Each row has a name. Each question is about the rows just above it. Places in a row count from 0.

Columns, left to right: H E X G
[-1.56 -1.71  8.39  1.57] -> J_79
[-3.77 -0.30  1.12 -3.49] -> J_741
[-1.30  0.36 -2.05 -3.06] -> J_744
[ 1.57 -1.71 -2.05 -3.06] -> J_509
[ 0.81 -1.70 -3.50 -0.47] -> J_572
Which column holds this, read top down? [-1.71 -0.30  0.36 -1.71] -> E
Which row holds [-3.77 -0.30  1.12 -3.49]? -> J_741
Changed J_741: [-3.77 -0.29  1.12 -3.49]. Place and old value: -> 1, [-0.30]
[ 1.57 -1.71 -2.05 -3.06] is in which row? -> J_509

Columns, left to right: V C K P L Z T B S
[-4.51  6.08  3.10  2.89  1.29 -0.11 -1.51 -4.39 -3.62] : J_509
[-4.51  6.08  2.10  2.89  1.29 -0.11 -1.51 -4.39 -3.62] : J_933
[ 0.70 -6.20  3.10 -2.96 -7.79 -3.95  5.44 -2.05  4.36] : J_988
Changed J_988: [ 0.70 -6.20  3.10 -2.95 -7.79 -3.95  5.44 -2.05  4.36]. Place and old value: -> 3, [-2.96]
One entry of J_509 was changed: [-4.52  6.08  3.10  2.89  1.29 -0.11 -1.51 -4.39 -3.62]. Where, and from what? -> 0, [-4.51]
One entry of J_509 was changed: [-4.51  6.08  3.10  2.89  1.30 -0.11 -1.51 -4.39 -3.62]. Where, and from what? -> 4, [1.29]
Which column holds this, read top down? [2.10 3.10] -> K
Which column holds this, read top down? [3.10 2.10] -> K

Columns, left to right: W A Y D
[ 8.82  0.68  3.14 -1.28] : J_572
[ 0.09 -3.44 -5.89 -6.61] : J_509
[3.19 2.31 1.32 0.65] : J_130
[-4.99 -5.31 -4.38  0.67] : J_637
[-3.78 -5.96 -6.64 -5.86] : J_707
[-1.19  0.68  1.91  2.55] : J_165
[ 8.82  6.87  3.14 -6.70] : J_988
One entry of J_988 was changed: [ 8.82  6.87  3.14 -6.69]. Where, and from what? -> 3, [-6.70]
Which column holds this, read top down? [ 2.31 -5.31 -5.96  0.68] -> A
The one value in J_165 and J_572: -> [0.68]

Columns, left to right: M Q J U N R F
[ 1.94 -0.12 -0.52  1.52  0.64  2.63  1.85] = J_707
[ 3.12  0.12 -2.63  0.83 -3.51 -7.47 -5.31] = J_988
[-1.14  1.36  2.85 -2.85 -3.55 -8.34 -6.24] = J_933
[ 2.34  0.71 -2.45 -1.93  0.91  0.27  0.07] = J_165
[ 1.09  0.50 -2.67 -0.15  1.49  4.57  1.97] = J_130
[-1.93  1.40  2.82 -3.97  0.67 -2.05 -0.93] = J_509
The one value in J_509 and J_165: -> [-1.93]
[1.94 3.12] is in which column, read top down? -> M
One entry of J_509 was changed: [-1.93  1.40  2.82 -3.97  0.67 -2.04 -0.93]. Where, and from what? -> 5, [-2.05]

Columns, left to right: Nevu ler veba Tes rapas
[ 0.39  0.06 -3.31 -0.75 -0.07]  J_933
[ 0.08  0.29 -0.09 -0.03 -0.35]  J_572
[ 0.05  0.01 -0.66 -0.15 -0.01]  J_130
[ 0.40  0.49  0.41 -0.60 -0.57]  J_254
[ 0.41  0.14 -7.19 -1.37 -0.89]  J_79
[ 0.20  0.23 -0.28 -0.18 -0.27]  J_509
[ 0.10  0.00 -1.39 -0.30  0.00]  J_988
[-0.90  0.04 -0.89 -0.34 -0.03]  J_637
[ 0.18  0.04 -3.29 -0.65 -0.01]  J_744
[ 1.31  0.12 -0.61 -0.27 -0.12]  J_741
[ 0.54  0.16 -0.92 -0.17 -0.90]  J_165
Which column holds [-0.89 -0.27  0.00 -0.03 -0.01 -0.12 -0.90] top down? -> rapas
Where does [ 0.21  0.23 -0.28 -0.18 -0.27] differ from J_509, and what was there? -> 0, [0.20]
The one value in J_637 and J_79: -> [-0.89]
Shared by J_637 and J_165: -> [-0.90]
The one value in J_79 and J_254: -> [0.41]
Changed J_637: [-0.90  0.04 -0.89 -0.35 -0.03]. Place and old value: -> 3, [-0.34]
One entry of J_509 was changed: [ 0.20  0.23 -0.28 -0.18 -0.26]. Where, and from what? -> 4, [-0.27]

Columns, left to right: Sulen guf Lota nimol
[-5.92 -1.30 -0.88  2.10] -> J_165
[-1.93 -0.42 -0.29  0.71] -> J_79
[ 0.38 -0.01  0.16  0.03] -> J_744
[2.59 0.02 0.07 1.14] -> J_509
[ 1.15 -0.58  0.19 -0.06] -> J_933
[ 0.49  0.19 -0.32  4.32] -> J_130
[ 0.27 -0.01 -0.19 -0.05] -> J_988
[ 0.29  0.02 -0.21  0.00] -> J_637
[ 0.18  0.19 -0.32  2.97] -> J_741
[-8.02 -1.73 -1.18  2.87] -> J_572
[ 0.19 -0.73 -0.18 -0.04] -> J_254
[4.41 0.18 1.71 0.45] -> J_707
Which column holds [ 0.03  1.14 -0.06  4.32 -0.05  0.00  2.97  2.87 -0.04  0.45] top down? -> nimol
Where does [4.41 0.17 1.71 0.45] differ from J_707, and what was there? -> 1, [0.18]
Shared by J_130 and J_933: -> [0.19]
Which column holds [-1.93  0.38  2.59  1.15  0.49  0.27  0.29  0.18 -8.02  0.19] top down? -> Sulen
Shared by J_741 and J_254: -> [0.19]

Columns, left to right: punas loba ras sut zufi
[ 3.47 -1.14 -1.71 -3.25 -4.59]  J_741
[ 1.87  0.80 -0.38 -0.75  1.16]  J_509
[ 3.47 -1.14 -1.71 -7.13 -8.15]  J_707
[ 6.92  0.33 -0.75 -4.79 -4.47]  J_79
[ 3.47 -1.14  1.14 -1.70 -0.74]  J_988
[ 1.87  0.80 -0.38 -0.75  0.38]  J_254
Which column holds this, read top down? [-1.14  0.80 -1.14  0.33 -1.14] -> loba
The row with [ 3.47 -1.14 -1.71 -7.13 -8.15] is -> J_707
Which value is in both J_79 and J_254? -> [-0.75]
Shared by J_509 and J_79: -> [-0.75]

Columns, left to right: vepo tased vuler las siga zas
[-2.02 -5.64 -8.03 -3.64  1.46 -6.07]  J_744
[-2.75  3.85  0.45 -2.74  5.61 -3.18]  J_933
[ 0.37  1.65 -2.92 -2.37  4.17  7.65]  J_130
[-3.25  0.11 -0.19 -2.74  8.44  5.73]  J_509
[ 6.75  4.84 -4.74 -4.52 -2.38  0.67]  J_988
[-6.07 -3.18  7.65  5.73] is in which column, read top down? -> zas
The one value in J_933 and J_509: -> [-2.74]
[3.85 1.65] is in which column, read top down? -> tased

Columns, left to right: gedo buti Falu kile Fala ketov nemi rila
[ 2.38 -0.76  3.63  0.18  2.23 -1.11 -2.61 -0.93]  J_509
[-0.75 -6.54  4.26  9.70 -2.47 -1.52  2.49 -0.48]  J_165
[-3.51  4.03 -0.28  1.67 -1.35  0.44  3.33 -1.13]  J_637
[ 0.14  1.19 -0.15 -5.10  2.79 -0.29 -3.80  0.26]  J_741
[-2.12  2.93 -2.37 -6.97  2.29  0.60 -3.15  2.15]  J_744
[ 0.14  1.19 -0.15 -5.10  2.79 -0.04 -3.67  0.84]  J_933
[ 0.68 -0.16  3.79  2.87 -0.94 -0.76  0.99 -0.93]  J_572
Which column holds [ 0.18  9.70  1.67 -5.10] top down? -> kile
Whose row is [-0.75 -6.54  4.26  9.70 -2.47 -1.52  2.49 -0.48]? -> J_165
Whose row is [ 0.14  1.19 -0.15 -5.10  2.79 -0.29 -3.80  0.26]? -> J_741

Columns, left to right: voz suzu Vuzun guzi notof losi
[ 0.08 -6.83  3.43  3.62 -9.57 -2.52] -> J_933
[ 0.08  3.88  3.43  3.62 -9.57 -2.52] -> J_130
[ 0.08  3.88  3.43  3.62 -9.57 -5.20] -> J_79
Changed J_130: [ 0.08  3.88  3.43  3.61 -9.57 -2.52]. Place and old value: -> 3, [3.62]
The row with [ 0.08  3.88  3.43  3.62 -9.57 -2.52] is -> J_130

Columns, left to right: Misol rudav Bav Meboz bika tida
[-0.29 -1.56 -4.63  3.26  2.03 -1.69]  J_165
[ 5.70 -4.49 -4.05 -4.36 -1.36 -5.65]  J_79
[ 5.18 -1.55 -0.13 -5.70 -1.80  7.89]  J_130
[-2.67  1.36 -2.27  5.29  0.41  2.43]  J_744
[-3.60  6.12  2.26  4.33 -2.52  2.33]  J_933
[-4.20  2.74 -0.59  5.18  0.38 -0.36]  J_988
[ 1.05 -5.18 -4.77 -2.35 -2.57  2.20]  J_707
[-2.78  3.30  3.35  1.14  2.51  1.35]  J_254
[-5.07 -1.77  5.76 -2.09 -3.06  0.17]  J_572
Where does [-2.79  3.30  3.35  1.14  2.51  1.35] differ from J_254, and what was there? -> 0, [-2.78]
Changed J_165: [-0.29 -1.55 -4.63  3.26  2.03 -1.69]. Place and old value: -> 1, [-1.56]
One entry of J_165 was changed: [-0.28 -1.56 -4.63  3.26  2.03 -1.69]. Where, and from what? -> 0, [-0.29]
One entry of J_254 was changed: [-2.78  3.30  3.35  1.14  2.51  1.36]. Where, and from what? -> 5, [1.35]
Where does [-5.08 -1.77  5.76 -2.09 -3.06  0.17] differ from J_572, and what was there? -> 0, [-5.07]
The one value in J_988 and J_130: -> [5.18]

Columns, left to right: ditil bege vogur sude
[ 1.97 -5.21 -0.06 -0.97] : J_741
[-3.57  8.41 -6.96 -0.15] : J_988
[ 4.32  5.69 -4.35  4.29] : J_933
[ 0.28  1.09 -4.35  4.97] : J_509
[ 0.66  0.54 -0.07  5.81] : J_744
Which column holds this, read top down? [-0.97 -0.15] -> sude
Which column holds [-4.35 -0.07] top down? -> vogur
Shared by J_933 and J_509: -> [-4.35]
Which column holds this, read top down? [-4.35 -4.35 -0.07] -> vogur

Columns, left to right: Guren lod Mutov poder Gufet Sog
[-3.96 -5.12 -0.82  4.29  2.29  1.90]  J_933
[ 5.39 -0.33  3.15  4.20  0.61 -6.89]  J_988
[-2.65 -0.62  4.96 -4.75  1.44 -5.04]  J_744
Where does [-3.96 -5.12 -0.82  4.29  2.30  1.90] differ from J_933, and what was there? -> 4, [2.29]
One entry of J_744 was changed: [-2.65 -0.62  4.96 -4.76  1.44 -5.04]. Where, and from what? -> 3, [-4.75]
Where does [ 5.39 -0.34  3.15  4.20  0.61 -6.89] differ from J_988, and what was there? -> 1, [-0.33]
Changed J_933: [-3.96 -5.12 -0.82  4.29  2.28  1.90]. Place and old value: -> 4, [2.29]
Which column holds this, read top down? [-6.89 -5.04] -> Sog
Where does [ 5.39 -0.33  3.15  4.21  0.61 -6.89] differ from J_988, and what was there? -> 3, [4.20]
Which column holds [ 1.90 -6.89] top down? -> Sog

Columns, left to right: reso dedi Zabo kur vurub
[-0.38 -0.64 -0.69 -0.86 -0.62]  J_254
[-0.86  2.83 -0.20 -3.83 -2.68]  J_744
[-0.31 -6.01 -3.37 -1.46 -1.10]  J_130
[-0.23 -1.72 -0.90 -0.33 -0.30]  J_707
[ 0.28  4.15  2.14 -0.30  0.39]  J_637
[-0.38 -0.64 -3.21 -0.29 -0.43]  J_572
[1.22 1.60 1.75 2.38 1.75]  J_165
[ 0.54  2.83 -0.20 -3.83 -2.68]  J_933
[-0.39 -1.06  0.54 -0.85 -0.56]  J_741
The one value in J_933 and J_741: -> [0.54]
[-0.38  1.22] is in which column, read top down? -> reso
Shared by J_254 and J_744: -> [-0.86]
Where does [-0.23 -1.72 -0.90 -0.33 -0.29] differ from J_707, and what was there? -> 4, [-0.30]
The one value in J_707 and J_637: -> [-0.30]
Where does [-0.39 -1.06  0.54 -0.85 -0.55] differ from J_741, and what was there? -> 4, [-0.56]
Which column holds [-1.72  4.15 -0.64  1.60] top down? -> dedi

